Here is a tiny trained network, its code and every weight. The questions are about switching its units off for an input and a target symbol, where a switched-off unit gives its printed mean instead of its output.

import numpy as np


def w(rows, s, z=0):
    codes = np.array(rows[::2]) - 128.0
    scale = np.full(codes.shape[1], s)
    scale[-1] = z or s
    return codes * scale


def norm(h):
    return h / np.sqrt((h * h).mean(-1, keepdims=True) + 1e-5)


def f(y):
    return np.maximum(y, 0)


def softmax(a):
    e = np.exp(a - a.max(-1, keepdims=True))
    return e / e.sum(-1, keepdims=True)


def log_softmax(a):
    a = a - a.max(-1, keepdims=True)
    return a - np.log(np.exp(a).sum(-1, keepdims=True))


def net(x, mask):
    ids = ['αβγεζηπτ'.index(c) for c in x.split()]
    T = len(ids)
    res = E[ids] + P[:T]
    u = 0
    for l in range(2):
        r = norm(res)
        for j in range(3):
            rows = slice(3 * j, 3 * j + 3)
            q, k, v = (r @ M[l][rows].T for M in (Q, K, V))
            z = softmax(np.where(np.tri(T) > 0, q @ k.T / 3**0.5, -1e9)) @ v
            o = O[l][rows]
            res = res + np.where(mask[u + j], z, o[:, -1]) @ o[:, :-1]
        u += 3
        y = f(norm(res) @ A[l][:, :-1].T + A[l][:, -1])
        res = res + np.where(mask[u : u + 8], y, B[l][:, -1]) @ B[l][:, :-1]
        u += 8
    return log_softmax(norm(res)[-1] @ U[:, :-1].T + U[:, -1])


Q, K, V, O, A, B = {}, {}, {}, {}, {}, {}
E = w([
[117,114,62],'α',
[55,179,114],'β',
[77,173,123],'γ',
[140,122,105],'ε',
[144,214,170],'ζ',
[132,115,77],'η',
[251,167,114],'π',
[155,189,98],'τ',
],0.018)
P = w([
[2,87,177],'0',
[160,85,137],'1',
[76,108,111],'2',
[133,111,99],'3',
[64,154,109],'4',
[149,155,81],'5',
[54,174,107],'6',
[192,208,49],'7',
[34,205,116],'8',
],0.0092)
Q[0] = w([
[208,172,64],'L0H0',
[32,151,159],'L0H0',
[205,149,146],'L0H0',
[136,26,166],'L0H1',
[179,112,137],'L0H1',
[117,247,81],'L0H1',
[131,121,137],'L0H2',
[141,187,112],'L0H2',
[164,78,188],'L0H2',
],0.013)
K[0] = w([
[150,176,200],'L0H0',
[85,54,96],'L0H0',
[159,157,175],'L0H0',
[113,84,175],'L0H1',
[87,126,175],'L0H1',
[166,249,73],'L0H1',
[128,136,122],'L0H2',
[99,126,169],'L0H2',
[134,114,89],'L0H2',
],0.018)
V[0] = w([
[121,254,153],'L0H0',
[151,141,27],'L0H0',
[117,111,62],'L0H0',
[241,193,19],'L0H1',
[79,119,41],'L0H1',
[158,84,83],'L0H1',
[47,26,173],'L0H2',
[101,146,192],'L0H2',
[136,158,35],'L0H2',
],0.0077)
O[0] = w([
[214,106,92,205],'L0H0',
[70,150,42,161],'L0H0',
[109,179,123,143],'L0H0',
[9,255,97,253],'L0H1',
[172,153,102,170],'L0H1',
[89,100,89,103],'L0H1',
[198,31,240,97],'L0H2',
[58,177,231,160],'L0H2',
[154,234,21,152],'L0H2',
],0.0049,0.006)
A[0] = w([
[61,53,42,79],'L0N0',
[255,99,161,106],'L0N1',
[145,149,119,63],'L0N2',
[82,28,153,84],'L0N3',
[50,107,157,75],'L0N4',
[58,200,72,78],'L0N5',
[181,223,192,3],'L0N6',
[31,138,166,16],'L0N7',
],0.0072,0.0061)
B[0] = w([
[19,164,177,158],'L0N0',
[38,190,121,150],'L0N1',
[129,69,174,128],'L0N2',
[150,174,1,139],'L0N3',
[135,104,77,136],'L0N4',
[174,12,124,253],'L0N5',
[183,116,150,143],'L0N6',
[68,141,86,134],'L0N7',
],0.0061,0.0051)
Q[1] = w([
[134,165,109],'L1H0',
[130,175,100],'L1H0',
[116,69,80],'L1H0',
[82,153,137],'L1H1',
[122,154,88],'L1H1',
[153,126,153],'L1H1',
[159,178,2],'L1H2',
[169,9,187],'L1H2',
[70,107,122],'L1H2',
],0.02)
K[1] = w([
[88,124,178],'L1H0',
[164,45,121],'L1H0',
[158,157,139],'L1H0',
[156,191,53],'L1H1',
[125,184,95],'L1H1',
[119,91,140],'L1H1',
[85,229,103],'L1H2',
[118,5,242],'L1H2',
[211,151,139],'L1H2',
],0.019)
V[1] = w([
[108,168,72],'L1H0',
[178,193,127],'L1H0',
[179,151,154],'L1H0',
[102,87,148],'L1H1',
[255,105,103],'L1H1',
[215,157,110],'L1H1',
[76,82,51],'L1H2',
[114,166,173],'L1H2',
[158,76,127],'L1H2',
],0.022)
O[1] = w([
[200,188,106,157],'L1H0',
[167,149,180,41],'L1H0',
[119,102,175,49],'L1H0',
[89,96,117,35],'L1H1',
[230,77,52,74],'L1H1',
[238,131,131,171],'L1H1',
[83,151,6,191],'L1H2',
[115,111,246,137],'L1H2',
[167,34,72,3],'L1H2',
],0.016,0.0078)
A[1] = w([
[151,89,134,79],'L1N0',
[159,123,254,21],'L1N1',
[195,156,104,200],'L1N2',
[79,101,80,89],'L1N3',
[98,46,117,163],'L1N4',
[78,26,128,1],'L1N5',
[128,164,142,140],'L1N6',
[116,160,137,132],'L1N7',
],0.022,0.007)
B[1] = w([
[121,116,113,130],'L1N0',
[132,254,125,175],'L1N1',
[88,168,142,255],'L1N2',
[137,177,180,178],'L1N3',
[169,147,109,156],'L1N4',
[220,16,133,143],'L1N5',
[96,114,117,203],'L1N6',
[94,78,132,195],'L1N7',
],0.019,0.0098)
U = w([
[152,131,133,60],'α',
[133,140,247,85],'β',
[88,58,158,215],'γ',
[92,99,73,55],'ε',
[250,127,128,134],'ζ',
[159,69,91,254],'η',
[55,86,155,62],'π',
[118,95,43,134],'τ',
],0.02,0.0077)

Each question gives the input, a string of symbols that net reads in full, and the target symbol t.
The units are the heads (3 rows each of Q, K, V and O) and the neurons (one row each of A and B). Each row of codes is followed by its name. A weight is (code - 128) times the scale printed after its matrix; where a second scale follows, it is the last column's (O, A, B and U).
mask holds one flag per unit, layer by layer, with each layer's heads first. A switched-off unit (its flag False) gives its mean, the last column of its rows in O or B, instead of its output. The means were averaged over made-up inputs and are rounded, as every weight is.
A unit's drop is (log p(t) with every unit on - log p(t) with that unit switched off) / (log p(t) with every unit on - log p(t) with every unit switched off).
The circuit of an input: a set's keep is (log p(t) with only the set's units on - log p(t) with every unit switched off) / (log p(t) with every unit on - log p(t) with every unit switched off). Starting from the 12 units with the biggest drops (on a tie, the unit counted first), units are removed one at a time, each time the one whose removal leaves the highest keep (on an exact tie, the one counted first), for as long as the keep stays at least 0.8.
circuit, biggest first: the units of the circuit, biggest drop first
k most important neurons: the k neurons with the biggest drops, biggest first
top k neurons in layer l: the k neurons of layer l with the biggest drops, biggest first
heads that matter: for each layer, one digit per head in row order, 1 if its drop is at least 0.15 and else 0, layers parted by /
input ε ζ ζ α η η τ, target γ: circuit, biggest first	L0H2, L0H1, L1H0, L1N1
input τ π η ε, target ζ: circuit, biggest first	L1H1, L0H1, L0H0
input ε τ ζ ε η ζ ζ α, target γ: circuit, biggest first	L0H1, L0H2, L1H0, L1H2
input ζ ζ β, target β: 2 most important neurons	L0N5, L1N1
input ζ π ε η η ζ γ π η, target ζ: circuit, biggest first	L1H1, L0N5
input ζ γ α τ η, target β: heads that matter	111 / 001
input γ ζ ε β α γ τ γ, target π: heads that matter	011 / 100
input η τ ζ, target τ: top neuron in layer 0	L0N5
input ζ γ ε τ π, target β: circuit, biggest first	L1H2, L0H2
input ε γ β, target γ: circuit, biggest first	L1H1, L0H2, L0H1, L1H2
input β η ζ ζ β ε, target π: circuit, biggest first	L0H0, L1H1
input ζ η γ ζ τ, target β: circuit, biggest first	L1H2, L0H2
input γ ζ ζ γ, target β: heads that matter	011 / 001
input ζ ζ π ζ ε η ζ, target τ: circuit, biggest first	L1H2, L0H2
input β β β η, target π: circuit, biggest first	L1H1
input τ ζ α ζ α η, target ζ: heads that matter	110 / 110
input γ β γ η, target γ: heads that matter	011 / 010
input ζ β π, target π: heads that matter	001 / 010
input η π α η α ζ γ, target β: heads that matter	010 / 001
input τ α γ ζ α τ ε τ, target ζ: circuit, biggest first	L1H0
input ε γ η α β π η η γ, target τ: heads that matter	010 / 011
input ζ ε ζ, target η: heads that matter	111 / 011
input α ζ α, target β: heads that matter	000 / 001
input γ β γ γ ζ, target γ: top 4 neurons in layer 0	L0N5, L0N7, L0N4, L0N6
input ζ τ α ζ ε τ ζ α, target β: circuit, biggest first	L1H2, L0H0
input β γ ζ, target γ: 2 most important neurons	L0N6, L0N3
input η η ε, target τ: circuit, biggest first	L1H2
input γ β α ζ τ, target π: heads that matter	011 / 101
